Every row comes from one small tree of marks. The marks that hang from a mark follow it in brackets, in alphabetical order. Every link used is in the known rows. Which tree was each row made from?
Known rows
D(B(F(X) V) M P(Q)): [-2.34 -1.17  1.45 -1.20  0.87 -0.18  0.38 -0.56 -2.65  3.22  0.03  0.08
  2.48 -1.54  0.48 -0.53 -1.75 -1.24  0.19  3.97  2.21 -2.22 -1.26  2.21
  3.51 -0.60 -0.59 -0.61  0.08 -0.29  1.58  0.63 -2.49  0.60 -2.30 -0.55
 -1.77  4.50 -3.95  1.46 -4.82  2.58 -2.68  0.66 -2.57  1.61  0.36]
X(B(V(D))): [ 3.19 -2.13 -1.28 -0.89 -0.29  0.34  1.52  0.12 -0.18  3.00  1.32  0.03
 -0.11 -0.74  0.26  0.88  0.60  2.88  1.55  2.49  1.32 -1.08 -1.35  0.99
  4.28  0.03 -0.76  0.81 -1.68  0.58  3.12  0.12 -2.88 -1.40  1.22 -1.12
 -0.21  1.38 -0.10 -0.94 -2.57  1.38 -3.54 -0.29 -0.88  1.68 -0.80]
H(M Q(F(X)) W(Y)): [ 4.21  0.26  1.61 -0.93  0.20 -0.56  0.26 -0.50 -1.74  3.14 -0.82 -0.80
  2.22 -1.41  0.46  1.19  0.05 -0.25  1.51  3.60 -0.13  0.73 -2.79  2.40
  1.34 -0.41  0.72 -1.94 -5.20 -0.72 -1.60  1.07 -1.27  2.64  2.27 -0.86
 -1.33  3.67 -0.84 -1.99 -1.24 -0.34 -1.83  3.48 -0.59  0.16 -2.15]
Q(F(M X) W(H) Y): [-0.32 -1.11  2.37 -0.79  0.69 -0.25  0.52 -0.48  0.74  2.79  0.78 -1.56
  1.32 -2.57 -3.71  2.65 -0.41 -4.99  0.00  2.50  1.25  0.01 -1.27  0.59
  1.11  2.31 -0.80  1.08 -3.63  0.52 -1.14  1.58 -0.57 -2.68  0.31 -0.89
  0.72  2.82 -0.79 -1.01 -2.34 -2.67 -2.68 -2.59 -0.16 -1.23 -2.77]
M(D(F(X))): [ 1.99 -0.54  0.36 -1.41 -0.27  1.18  0.59 -0.83 -0.84  3.30 -0.08 -0.38
  0.73 -0.39 -0.73  1.68 -1.10  0.06  0.43  1.49 -2.06  0.78  1.30  1.81
  1.69  2.84  0.26 -1.39 -1.30  1.23  2.31  0.11 -3.23  2.17 -0.89 -0.05
 -0.19  2.99 -0.06 -0.09 -0.65 -1.45 -2.90  1.56  0.51 -2.23 -1.34]
P(Q(F(B X) W(H) Y)): [-0.05 -0.53  2.51 -1.06  1.90 -1.33  0.21 -0.10  0.52  2.97 -0.18 -1.65
  2.66 -2.50 -3.43  2.69  0.12 -2.36 -0.83  2.38  1.53 -0.49 -2.48  1.74
  1.57  1.91 -1.28  0.77 -2.12  0.76  0.43  0.92 -1.80  0.24  0.02 -1.17
  0.40  3.87 -2.02 -0.48 -2.60 -0.57 -1.52 -0.53 -2.09  1.88 -0.95]
H(Q(F) W Y(P)): [ 3.36 -0.17  2.48 -0.53  1.01 -0.90  0.67 -1.90 -0.28  3.16 -1.40 -0.59
  3.10 -0.50  0.22  0.97 -0.74 -0.24  3.12  3.70 -1.26  0.06 -2.23  3.96
  3.01  0.69  0.79 -2.82 -4.89 -1.42  1.22  1.17 -2.98  1.43 -0.01 -0.99
 -1.24  2.81 -0.16 -2.18 -0.85  0.74 -2.11  2.91 -0.59 -0.68 -0.52]
V(B(F) D(M P)): [ 3.32 -1.03  0.53 -0.78 -0.05 -0.05  0.23 -1.09 -1.49  2.79  0.78  0.68
  2.25 -2.41  1.70  1.69 -1.05  1.62  1.68  2.94 -0.02 -3.25  0.41  1.79
  4.03 -0.74 -0.01  2.14  1.02  0.82  1.29  1.96 -1.73 -0.73 -1.12 -0.85
 -2.85  4.34 -3.68 -0.65 -3.07  2.85 -2.58  1.10 -2.17 -2.01 -0.10]
W(H(M Q(F(B(V)))) Y): [ 3.54 -3.14  0.76 -0.64  0.48 -0.77  0.44  0.30 -0.23  2.86  0.72 -0.60
  0.62 -0.36  0.60  1.98  0.04  3.24 -2.25  3.46  0.80  0.64 -3.07  1.30
  2.39  0.99  0.22 -1.79 -3.85 -0.33 -0.34  1.02 -1.57  0.86  4.79 -1.31
 -0.44  0.07  0.19 -0.45 -2.36  1.08 -3.14  1.20 -0.89  2.88 -2.68]
V(B(F(X)) D(M P)): [ 3.77 -0.60  0.01 -1.00 -0.60  0.44  0.15 -1.31 -1.65  2.92  0.65  0.39
  2.50 -2.67  1.11  1.83 -1.22  0.56  1.22  3.11  0.11 -3.28  0.12  1.11
  3.47 -0.63  0.29  2.24  0.82  1.40  0.62  1.38 -1.85  0.03 -1.54 -0.75
 -2.42  5.05 -4.80 -0.44 -3.81  1.83 -2.28  1.31 -2.43 -0.53 -0.06]
W(H(Q(F(M X))) Y(P)): [-0.45 -2.26  0.51 -0.47  0.90  0.10  0.45 -1.56  0.48  2.63 -0.12 -0.84
  2.20 -0.08 -1.04  1.60 -0.63 -0.40 -2.24  3.73 -2.47  1.17 -2.47  0.55
  2.12  1.53  0.27 -2.48 -2.65 -0.90  0.20  0.89 -2.11 -0.66  1.53 -0.71
  0.75  2.57 -2.13 -0.64 -2.66 -1.07 -2.08 -0.65 -0.37 -0.25 -1.53]
D(F(B X) P): [-0.30  0.29  0.65 -1.05 -1.06 -0.77  0.35 -0.18 -0.36  3.20  0.56 -0.57
  1.39 -0.99  0.25  1.63 -0.84 -1.37 -1.38  2.70  0.78 -1.88  0.56  1.90
  2.02  1.37  0.11  0.13  0.98  2.35 -1.35  1.03 -3.15  2.94 -3.88 -0.01
 -0.28  2.92 -1.39  0.55 -1.98  0.71 -3.14  3.16  0.03  2.80 -0.64]
H(M W Y(P(Q(F)))): [ 2.50  0.27  3.87 -0.86  2.14 -1.47  0.71 -2.08 -0.49  3.39  0.02  0.00
  0.58 -2.02 -0.47  0.78 -0.27 -1.27  2.24  3.34 -2.44 -0.72 -2.28  3.74
  2.70  0.13  0.08 -1.35 -3.56 -1.33  0.49  0.47 -2.26  1.67  0.43 -0.72
 -1.46  4.99 -1.30 -2.10 -1.04  1.92 -2.74  4.10 -0.39 -1.30 -1.59]
P(Q(F(M X))): [-0.75 -0.75  3.52 -1.43  1.39 -0.02  0.22 -0.81 -0.88  2.89  0.46 -0.65
  0.00 -1.11 -2.10  0.29 -0.87 -3.16  0.35  3.02  0.26  1.55  0.31  1.13
  1.29  1.43 -0.76  0.56 -1.38 -0.77  2.07 -0.19 -1.20  0.16 -1.09 -0.35
  0.86  5.32 -2.25 -0.52 -2.01 -1.07 -2.01 -1.18 -1.56 -2.43 -0.82]
H(M(D(F))): [ 3.41 -0.83  1.05 -1.17  0.66 -0.10  0.60 -0.67 -1.01  3.37  1.06  0.30
 -1.21 -0.87  0.40  1.85 -0.53  0.02  0.85  1.74 -2.21  0.13  1.15  2.36
  1.88  1.83  0.03 -0.78 -2.57  0.53  1.08  0.77 -2.48  2.01  0.71  0.04
 -1.11  2.94  0.70 -0.52  0.00  0.29 -3.80  3.03  1.09 -3.23 -2.64]
P(Q(F W Y)): [-0.99 -0.32  3.44 -0.91  2.43 -1.56  0.84  0.09  0.04  2.60 -0.72 -1.08
  1.48 -2.58 -3.04  1.64  0.18 -2.40  2.38  2.28  1.24  0.73 -1.20  3.18
  1.86  1.46 -2.06 -0.13 -2.59 -1.42  2.25  1.53 -2.09 -1.20 -1.08 -0.89
  0.03  3.73 -0.69 -1.13 -1.41  0.85 -1.70 -1.02 -0.93 -2.24 -0.64]
D(B M P): [ 0.21 -0.31  1.99 -0.77 -0.30 -2.12  0.44  0.41 -1.03  2.68  0.03  0.31
  2.09 -1.41  1.54  0.40 -0.59 -1.14  0.56  3.26  2.59 -2.49  0.51  2.78
  3.89  0.09 -0.24 -1.31  0.84  1.59 -0.30  1.78 -2.02  0.20 -2.70  0.12
 -2.48  2.56 -1.93  0.82 -1.67  2.53 -3.90  1.34 -0.21 -1.78 -1.18]
D(B(V) F(M X) P): [-2.00 -0.20  0.57 -1.07 -1.23  0.99  0.87 -0.75 -0.02  3.27  1.64 -0.12
  0.86 -0.66  0.10  0.53 -1.64 -3.56 -1.42  3.95  0.73 -0.57  1.19  1.49
  2.45  2.02 -0.08 -1.64  0.49  0.68 -0.82  1.38 -2.31  1.98 -3.00 -0.12
 -0.39  1.64 -1.18  0.59 -3.52 -0.09 -5.47  0.12  0.19  0.40 -1.55]
P(Q(W(H Y))): [-1.36 -2.38  0.48 -0.93  2.32 -0.57  0.70  0.56  0.11  2.57 -0.72 -0.78
  0.30 -1.85 -0.87  0.85  0.80  1.59 -1.31  2.07 -0.58  1.23 -2.24  2.48
  3.27  1.58 -1.64 -1.68 -0.52 -0.73  3.24  1.07 -1.77 -0.20  1.00 -1.02
 -0.68  2.07 -0.51 -0.81 -0.93 -0.51 -2.03 -0.97 -0.75 -1.29 -1.40]
F(B(V) M X): [ 2.01 -1.86  2.28 -1.22 -1.49  0.53  0.67  0.24 -0.88  3.36  1.24 -0.24
 -1.05 -2.01 -0.92  0.65 -0.05 -1.10 -0.60  2.81  0.44 -0.27 -0.12 -0.69
  2.35  1.54  0.10  1.11 -0.79  1.67 -0.87 -0.90 -1.66  1.45  0.07 -0.54
  1.11  2.29 -0.27 -0.27 -2.97 -0.60 -3.90 -0.33  0.15  3.08 -1.75]
W(H Y(P(Q(F(B X))))): [-1.57 -1.59  2.01 -0.73  1.38 -0.59  0.50 -1.08  0.66  2.79 -0.21 -0.94
  2.87 -0.83 -1.86  1.53 -0.12  1.31 -3.14  2.60 -2.29 -0.12 -3.26  0.76
  2.44  1.76 -0.36 -1.73  0.28  0.56  0.94 -0.02 -3.05  0.32  1.16 -0.89
  0.73  3.52 -3.81 -0.12 -2.79  0.81 -1.36  0.52 -1.23  2.48 -0.54]
X(B(V(F))): [ 3.40 -2.28 -0.34 -1.09 -0.07  0.14  2.00 -0.02 -0.19  2.91  2.05  0.10
 -0.99  0.35  0.23  0.66 -1.10  1.59  1.29  2.43  2.73 -2.08 -1.60  1.10
  3.40  0.63 -0.73  1.27 -1.36 -0.03  2.86  0.21 -2.83 -1.18  1.36 -0.72
 -0.44  2.29  0.31 -0.24 -1.30  1.75 -2.95  0.55  0.27  2.23 -0.46]
Y(P(Q(F W(H(M))))): [-1.88 -0.87  2.74 -0.63  3.54 -1.85  0.45 -1.72  0.04  3.35  0.67 -0.18
  0.49 -0.74 -1.81  1.40 -0.14 -3.68  0.59  1.78 -1.34 -0.28 -2.55  2.55
  3.17  0.43 -0.76  1.12 -3.50 -0.88  1.40  1.04 -2.72 -1.07  0.06 -0.90
 -0.05  4.07 -2.89 -0.61 -1.82  1.24 -1.66  1.33 -0.90 -0.12 -1.65]
X(B(V(D(P) F M))): [ 4.99 -0.69 -2.12 -1.01 -0.32  0.19  1.76 -1.03  0.58  3.00  2.16  0.46
 -2.60  0.07  1.10  1.18 -0.42  0.62  2.58  2.87  0.87 -2.43 -1.32  1.47
  3.34  0.00 -0.60  3.13 -1.44 -0.10  2.24  0.99 -1.99 -1.81  0.63 -0.78
 -1.25  2.56 -0.59  0.14 -2.61  2.83 -4.34  0.47 -1.23  1.69 -0.59]
Y(P(Q(F W(H)))): [-3.16 -1.08  2.70 -0.61  3.27 -1.35  0.48 -1.60  0.24  3.18 -0.03 -0.47
  1.58 -0.21 -2.08  1.10 -0.36 -2.77  0.61  1.53 -1.07  0.22 -2.36  2.62
  3.52  0.94 -0.87  0.66 -2.36 -0.78  2.73  0.97 -3.10 -1.64 -0.79 -1.04
  0.27  3.52 -2.65 -0.49 -1.76  0.76 -1.21  0.04 -1.19 -0.31 -0.71]
H(M(D(P))): [ 3.20 -1.05  0.70 -0.98  0.33 -0.78  0.60 -0.16 -1.29  3.22  0.47  0.62
 -1.18 -1.14  1.74  0.83  0.08  0.01  1.55  2.12 -1.59 -0.24 -0.14  2.87
  2.39  1.57  0.24  0.37 -2.68  0.53  0.68  0.41 -1.82  0.76 -0.89  0.37
 -1.79  3.75 -1.43 -0.53 -1.16  0.99 -4.01  2.51  0.51 -1.62 -2.11]
X(B(F V)): [-0.33 -3.38  0.58 -0.77  0.35  0.55  1.98  0.29 -1.72  3.30  1.62 -0.23
  0.68 -0.95  0.58 -0.42 -0.79  1.86  2.08  2.61  2.67 -2.45 -2.69  0.55
  3.38  0.06 -0.89  0.58 -2.50  0.04  2.72 -0.27 -3.10 -2.18  0.57 -0.95
 -0.02  2.68 -1.09 -0.66 -2.36  1.25 -1.75  0.28 -0.91  3.49  0.35]
P(Q(F(B M X) W(Y))): [-1.44  0.59  4.06 -1.20  0.89 -0.34  0.53 -0.14 -0.11  3.09 -0.45 -1.28
  2.90 -2.36 -2.69  0.71  0.42 -3.06  1.18  2.61 -0.49  1.10 -2.08  0.41
  0.55  2.18 -0.97  0.62 -0.31 -0.24  0.08  0.34 -1.74  1.11  0.09 -0.63
  1.73  4.96 -3.31 -1.11 -1.89 -0.51 -1.58 -0.84 -1.22 -0.30 -0.89]
D(B(V) F(X) M P(Q)): [-2.26  0.25  0.51 -1.46  0.44 -0.63  0.16 -0.78 -1.30  3.16  0.49  0.08
  1.98 -0.50  0.00  0.93 -1.71 -2.10 -1.88  3.93  1.94 -1.21  0.66  2.79
  3.36 -0.14 -0.48 -1.60  1.67  0.37  0.55  1.35 -2.88  2.54 -3.33 -0.45
 -1.19  3.02 -1.42  1.99 -3.96  2.39 -4.11  1.92 -1.43 -0.08 -0.85]
M(D(P(Q))): [ 0.29 -1.06  0.41 -1.23  1.26 -0.11  0.29 -0.32 -1.16  3.00 -0.86  0.30
  0.39 -0.38  1.23  0.14 -0.17  1.34  0.99  2.18 -2.16  1.16 -0.01  3.62
  2.78  2.24 -0.39 -0.27 -0.49 -0.39  3.85  0.04 -2.14  0.80 -2.57  0.15
 -1.42  4.64 -1.85 -0.19 -1.59  0.60 -3.07  0.58 -1.02 -2.64 -0.10]
Y(P(Q(F W(H(M(D)))))): [-0.89 -0.53  2.34 -0.79  3.48 -1.03  0.31 -2.13 -0.11  3.63  0.26 -0.02
  1.28 -0.15 -1.58  1.58 -0.22 -2.97  1.35  1.28 -3.21  0.47 -2.59  2.60
  2.74  1.46 -0.24  1.18 -3.81 -0.81  2.32  0.59 -2.79 -0.72  0.66 -0.70
 -0.09  4.74 -3.27 -0.66 -1.75  0.77 -1.80  1.38 -1.02 -1.38 -1.61]

Which tree is each row?
[ 2.49 -0.80  2.32 -0.60  0.34 -0.67  1.19 -1.21 -0.16  3.09 -0.78 -0.13
  0.84 -2.10  0.13  0.54 -0.04  0.89  1.98  2.75 -2.34 -1.17 -1.50  3.30
  3.94  0.94  0.19 -2.58 -1.98  0.11  1.18  0.47 -2.94  1.01 -0.66 -0.69
 -1.72  2.55  0.39 -2.11 -0.45  0.81 -3.02  2.81  0.95 -0.59 -1.05]	H(W Y(P))
[-1.44 -0.82 -1.48 -1.09 -0.82  0.06  1.36 -0.28 -0.53  3.25  1.55 -0.33
  0.81  0.05  0.57  0.89 -1.10 -1.00 -0.64  3.12  2.39 -1.83 -0.87  1.57
  2.66  0.59 -0.28  0.25 -0.28  1.15  0.04  0.56 -3.35  0.48 -3.58 -0.29
  0.29  2.61 -0.96  0.50 -2.99  0.75 -3.36  2.23 -0.12  3.44 -0.51]	D(F(X(B(V))) P)
[ 0.35 -2.68  2.10 -0.74  2.27 -0.83  0.72 -1.53  1.08  2.69  0.26 -0.57
  0.38 -0.54 -1.28  1.23 -1.00  0.78 -1.40  2.96 -1.03  0.16 -1.60  2.73
  3.27  2.22 -0.48 -2.21 -1.88 -0.66  3.26  0.45 -2.68 -0.77  0.43 -0.87
 -0.44  2.41 -1.47 -0.51 -1.66  0.43 -2.55  0.08 -1.10 -0.70 -1.04]	W(H(Y(P(Q(F)))))
[ 1.57 -0.63  0.05 -1.19  0.63  1.67  0.18 -1.85 -0.73  3.02  1.11  0.28
  1.53 -2.85  0.62  1.03 -1.03 -0.54  0.33  3.93 -2.26 -1.27  0.15  1.12
  2.60  0.83 -0.41  2.07  0.93 -0.41  2.05  0.93 -1.00  1.04 -1.95 -0.63
 -1.65  6.60 -5.61 -1.44 -4.25  0.18 -2.73 -0.60 -3.31 -1.46  0.67]	V(B(F(M X)) D(P(Q)))
[-0.22 -1.22 -0.20 -1.19  2.63  0.04  0.40 -0.49 -0.06  3.15 -0.02 -0.46
  0.49 -1.22 -0.70  1.97  0.29  0.94 -1.27  1.88 -3.19  1.44 -1.62  2.70
  2.12  2.16 -1.05 -1.57 -1.25 -0.82  2.54  1.34 -1.99  1.60  2.03 -0.73
 -0.76  3.10 -0.08 -0.64 -0.65 -0.52 -2.87  1.22 -0.26 -3.26 -2.44]	P(Q(W(H(M(D(F))) Y)))
[-0.14 -0.23  0.62 -1.23 -1.24 -1.15  0.00 -0.23 -1.76  3.31  0.78 -0.05
  1.04 -0.65  0.17  1.82 -1.18 -1.02 -1.48  2.82  2.03 -2.36  0.60  1.39
  3.01 -0.50  0.40  1.24  1.36  2.18 -1.90  0.86 -2.99  1.82 -2.94 -0.47
 -0.12  2.39  0.12  1.86 -3.35  2.56 -3.60  3.32  0.00  2.71 -1.53]	D(F(B(V) X) M P)
[-0.26  1.10  4.76 -0.41  0.77 -0.98  0.86 -1.47  0.85  3.45 -0.03 -0.70
  4.20 -2.33 -3.34  2.59  0.31 -4.81  3.87  1.71 -3.39 -0.80 -1.71  0.86
  0.92  2.99 -0.34  1.74 -2.56  0.30 -1.37  1.16 -2.77 -1.41 -0.46 -0.41
  1.51  4.65 -2.19 -1.57 -1.85  0.98 -2.68 -0.38  0.78 -1.73 -1.25]	Q(F(B M(D)) W Y(P))
[ 0.30 -0.17  1.03 -1.16  0.97 -0.03  0.50 -0.28 -0.39  3.09 -0.76  0.25
  2.44 -0.54  1.37 -0.05 -0.36  0.52  0.96  2.74 -1.56  0.39 -0.18  3.69
  2.79  2.98 -0.40 -2.06  0.05  0.16  3.45  0.53 -2.42  2.00 -2.15  0.26
 -2.18  4.12 -3.32 -0.13 -1.72  0.77 -3.79  0.40 -1.39 -2.51  0.12]	M(D(B P(Q)))
[-0.87  1.21  1.68 -1.08 -0.17  0.39  0.93 -0.88 -0.43  3.73  0.72 -0.77
  3.99 -0.33 -0.94  0.55 -0.43 -5.87  4.23  2.10  0.53 -0.47 -2.37  0.29
  0.51  2.53  0.34  3.20 -2.81  0.96 -0.28  0.28 -1.74 -1.76 -2.18  0.04
  1.50  5.97 -4.61 -1.04 -2.01 -1.84 -2.21 -0.43 -0.90 -0.57 -1.08]	Q(F(M(D(P)) X(B)) W)
[-0.11 -0.56  3.37 -0.92 -0.49  0.90  0.70 -0.81 -0.51  3.32  0.81  0.08
  2.06  0.35  0.10 -0.05 -1.34 -2.21  2.20  2.65 -0.21  1.14  0.18  1.67
  1.85  3.22  0.44  0.08 -1.74 -0.18  1.42  0.59 -1.53 -1.01 -0.40 -0.17
 -0.22  2.65 -2.43 -0.22 -2.58  0.31 -4.47 -1.72 -0.68 -2.42 -1.47]	Q(F(M(D(B(V) P))))
[ 1.42 -0.63  2.01 -0.99 -0.76 -0.08  0.17 -0.15 -0.69  3.35  0.44  0.26
  0.87 -1.13  1.14  0.69  0.13 -0.45  0.82  2.47 -2.43 -0.40  0.42  1.04
  1.93  2.75  0.49  1.47  0.32  1.52 -0.06  0.05 -1.25  1.13 -1.38  0.37
 -0.37  4.37 -1.48 -0.57 -1.45  0.11 -4.20  0.47  0.05 -1.54 -1.14]	F(B M(D(P)))
[-1.84 -0.37  3.39 -0.96  1.99 -0.81  1.01  0.24 -0.24  2.66 -1.08 -1.00
  1.99 -1.60 -1.95  0.37  0.31 -0.63  2.25  1.86  0.25  1.83 -1.99  2.58
  1.83  1.72 -1.59 -0.90 -1.26 -1.53  2.84  1.08 -2.43 -0.56  0.15 -0.88
  0.44  3.28 -2.01 -1.15 -0.83  0.74 -1.24 -0.86 -0.92 -2.03 -0.71]	P(Q(F W(Y)))
[ 3.26  0.00  1.06 -1.16 -0.22  0.93  0.77 -1.33  0.27  2.90  1.02  0.44
  0.32  0.26  0.71  0.78 -1.93 -1.63  1.32  2.82 -2.07 -0.70  1.29  2.14
  1.96  3.31  0.20  0.29  0.15 -0.29  2.19  1.49 -1.32  0.84 -0.07  0.53
 -2.13  4.32 -1.88 -0.13 -0.71  0.22 -4.62 -0.47  0.60 -4.25 -1.01]	V(F(M(D(B P))))
[ 0.73  0.80  4.37 -0.82 -0.39 -0.98  0.77 -0.01  0.45  3.08  0.34 -1.52
  2.79 -3.56 -3.83  2.46  0.21 -5.56  2.30  2.52  1.17 -0.95 -1.18  0.12
  0.27  2.35 -0.75  1.79 -2.55  1.19 -2.73  1.15 -1.54 -0.45 -0.75 -0.56
  1.55  3.90 -1.68 -1.34 -2.10 -0.86 -2.49 -0.99  0.11  0.56 -1.72]	Q(F(B M X) W Y)
[-1.34  0.13  3.42 -1.17  1.84 -0.61  0.61 -0.51 -0.01  2.77 -0.16 -1.24
  1.29 -3.07 -3.85  1.61 -0.07 -5.16  1.77  2.99  0.36  1.05 -0.82  1.63
  0.77  1.78 -1.70  0.77 -2.48 -1.23  0.67  0.97 -1.18 -0.78 -1.48 -0.60
  1.04  5.21 -1.59 -1.20 -2.35 -1.04 -2.12 -1.95 -0.95 -2.58 -1.13]	P(Q(F(M X) W Y))
[ 0.67 -2.09  0.61 -0.91  3.06 -1.79  0.53  0.24  0.20  2.70  0.37 -0.57
 -1.29 -3.31 -1.64  2.41  0.85 -0.96 -1.09  2.70  0.16 -0.30 -1.71  3.07
  2.94  0.74 -2.02 -0.35 -2.98 -0.66  1.20  1.60 -1.07 -0.23  0.70 -0.88
 -1.39  3.06  0.65 -0.97 -1.56  0.04 -2.99  0.06 -0.55 -1.33 -2.25]	P(Q(W(H(M)) Y))
[-1.80 -1.59  1.77 -0.64  1.65 -0.87  1.37 -0.48 -0.04  2.40 -0.99 -0.11
  0.67 -1.86 -0.85  0.32  0.57  2.15 -0.24  2.61 -3.35  0.67 -1.67  2.24
  3.19  1.07 -1.36 -3.07  0.65 -1.32  2.62  0.26 -3.58  0.18 -0.56 -0.40
 -0.02  3.24 -1.76 -0.88 -1.48  2.22 -2.02  0.55  0.58 -1.23 -0.09]	W(Y(P(Q)))
[ 5.01 -1.07  0.48 -1.26 -1.45 -0.12  0.11 -0.12 -1.26  3.19  0.18 -0.14
  0.17 -1.89 -1.08  1.93  0.36  1.52 -0.01  2.20  0.56 -1.15  0.04  0.25
  3.79 -0.26  0.24  1.64 -0.48  2.28  0.41 -0.24 -2.76  1.45  1.13 -1.15
 -0.13  1.62 -0.49  0.41 -3.66  1.53 -3.49  0.94 -1.02  3.06 -1.65]	F(B(V(D(M))) X)
[ 3.58  0.77  1.88 -0.59  1.24 -1.70  0.27 -1.84 -1.13  3.30 -0.43 -0.55
  2.23 -2.06 -1.03  2.62 -0.16 -3.33  1.93  3.86 -1.10 -1.08 -2.67  3.03
  1.86 -1.07  0.45 -0.89 -6.64 -0.82 -2.69  1.38 -2.06  1.61  0.17 -0.80
 -1.36  4.85 -0.70 -1.95 -2.44  0.85 -2.00  4.09 -0.20  0.83 -1.65]	H(M Q(F(X) Y(P)) W)
[-0.22  0.11 -0.02 -1.03  0.81  1.19  0.15 -1.54 -0.53  3.02  0.15 -0.27
  2.30 -2.18 -0.14  0.20 -0.70 -1.67  0.46  4.21 -2.02 -0.88  0.31  1.92
  2.79  1.02 -0.75 -0.19  0.07 -0.54  2.56  1.40 -1.77  1.16 -1.72 -0.28
 -1.89  5.36 -5.23 -0.53 -4.16  0.15 -3.52 -1.30 -2.95 -1.60  0.43]	V(D(B(F(M X)) P(Q)))
[ 0.87 -1.32  0.68 -1.18 -0.57  0.12  1.25  0.01 -0.47  3.05  1.74 -0.43
  0.13 -1.74 -0.42  0.38 -0.03 -2.38  0.42  3.37  1.29 -1.47 -0.84 -0.74
  1.81  0.94 -0.40  0.82 -1.16  1.50 -0.23 -0.56 -1.44 -0.37 -1.15  0.09
  0.97  4.79 -1.75 -0.99 -1.60 -1.86 -2.80 -0.17  0.04  0.14 -1.10]	F(M X(B))
[ 9.14  0.93 -0.04 -1.35 -0.88  0.30  0.69 -1.55  0.86  2.99  1.02 -0.22
 -2.73 -1.58 -1.07  2.70 -0.40 -0.89  1.71  2.16 -1.70 -2.04  0.77  0.58
  1.84  1.21 -0.01  2.92 -1.01  1.54  0.86  0.89 -1.88  2.01  1.88 -0.64
 -1.37  3.35 -1.23  0.25 -1.41  1.06 -3.61  1.29 -1.12  0.98 -1.11]	V(D F(B X) M)
[ 1.26 -1.80  2.21 -0.91 -0.03  1.36  0.87 -0.90 -1.26  3.24  1.36  0.64
  1.71 -1.96  1.98  0.40 -1.57  0.01  1.84  2.78 -1.66 -1.49  0.01  1.01
  2.05  2.49  0.24  1.12 -0.04  0.30  1.25  0.60 -1.11 -0.16 -1.42 -0.10
 -1.53  5.28 -3.68 -1.52 -1.87 -0.05 -2.79  0.12 -0.99 -2.45  0.03]	V(B(F(M(D(P)))))
[ 1.74 -2.19 -0.13 -1.16 -0.80  0.24  1.75  0.51 -0.86  3.16  1.21 -0.39
 -0.09 -1.02 -0.19  0.32 -0.11  0.42  0.60  2.60  2.93 -1.31 -2.09  0.27
  2.99  0.58 -0.45  0.15 -2.01  1.45  1.28 -1.00 -2.96 -0.27 -0.55 -0.63
  0.63  2.38 -1.10 -0.42 -2.57 -0.21 -2.59  0.59 -0.34  4.18 -0.70]	F(X(B(V)))
